Below is a small trained network, with its code and all its weights. Each question gives an input and a class and asks what happens when units are switched off, that is, made to give their printed mean instead of their output.

import numpy as np


def w(rows, s, z=0):
    codes = np.array(rows[::2]) - 128.0
    scale = np.full(codes.shape[1], s)
    scale[-1] = z or s
    return codes * scale


def f(y):
    return y / 2 * (1 + np.tanh(0.7978845608 * (y + 0.044715 * y**3)))


def log_softmax(a):
    a = a - a.max(-1, keepdims=True)
    return a - np.log(np.exp(a).sum(-1, keepdims=True))


def net(x, mask):
    res = np.array(x, float).reshape(1, 2) / 4 @ E
    y = f(res @ A[0][:, :-1].T + A[0][:, -1])
    res = res + np.where(mask, y, B[0][:, -1]) @ B[0][:, :-1]
    return log_softmax(res[-1] @ U[:, :-1].T + U[:, -1])


A, B = {}, {}
E = w([
[207,221,218,230],'x0',
[100,119,248,240],'x1',
],0.012)
A[0] = w([
[214,223,122,147,180],'n1',
[174,89,143,150,50],'n2',
[82,45,95,110,183],'n3',
[137,161,239,219,221],'n4',
[148,112,3,54,189],'n5',
[185,164,53,124,255],'n6',
[174,102,130,183,114],'n7',
],0.019,0.0057)
B[0] = w([
[229,59,154,96,201],'n1',
[100,131,146,134,136],'n2',
[85,78,51,138,196],'n3',
[172,150,144,255,254],'n4',
[81,246,89,135,236],'n5',
[193,106,122,35,182],'n6',
[124,189,131,145,157],'n7',
],0.034,0.031)
U = w([
[233,73,119,76,123],'0',
[125,155,166,97,6],'1',
[166,198,154,48,105],'2',
[74,202,74,67,181],'3',
[170,125,213,193,214],'4',
[105,148,177,93,3],'5',
[86,7,96,116,193],'6',
[119,129,208,54,29],'7',
],0.012,0.0045)

Each question gives the input, the list of numbers given to net, and the class t.
The units are the neurons (one row each of A and B). Each row of codes is followed by its name. A weight is (code - 128) times the scale printed after its matrix; where a second scale follows, it is the last column's (A, B and U).
mask holds one flag per neuron, in row order. A switched-off neuron (its flag False) gives its mean, the last column of its row in B, instead of its output. The means were averaged over made-up inputs and are rounded, as every weight is.
A unit's drop is (log p(t) with every unit on - log p(t) with that unit switched off) / (log p(t) with every unit on - log p(t) with every unit switched off).
The circuit of an input: a set's keep is (log p(t) with only the set's units on - log p(t) with every unit switched off) / (log p(t) with every unit on - log p(t) with every unit switched off). Starting from all 7 units, units are removed one at a time, each time the one whose removal leaves the highest keep (on an exact tie, the one counted first), for as long as the keep stays at least 0.8.
circuit, biggest first: the units of the circuit, biggest drop first
top k neurons: the k neurons with the biggest drops, biggest first
drop when u is switched off: that unit's drop, to one decimal
input [-5,2], class 3: circuit, biggest first -> n1
input [2,-7], class 2: circuit, biggest first -> n6; n5; n3
input [1,-4], class 2: top 2 neurons -> n3; n6
input [6,-2], class 0: top 2 neurons -> n1; n5
input [-5,3], class 6: top 2 neurons -> n5; n3
input [3,-5], class 0: top 3 neurons -> n1; n6; n7
input [4,-8], class 2: top 3 neurons -> n5; n3; n4
input [-4,5], class 6: top 2 neurons -> n5; n4
input [1,-5], class 3: top 3 neurons -> n5; n4; n1
input [3,-8], class 2: top 2 neurons -> n5; n6
input [5,-6], class 0: drop when n1 is switched off -> 0.1
input [-6,5], class 6: drop when n5 is switched off -> 0.7
input [6,-4], class 0: drop when n1 is switched off -> 0.0
input [0,-1], class 3: drop when n1 is switched off -> 1.6
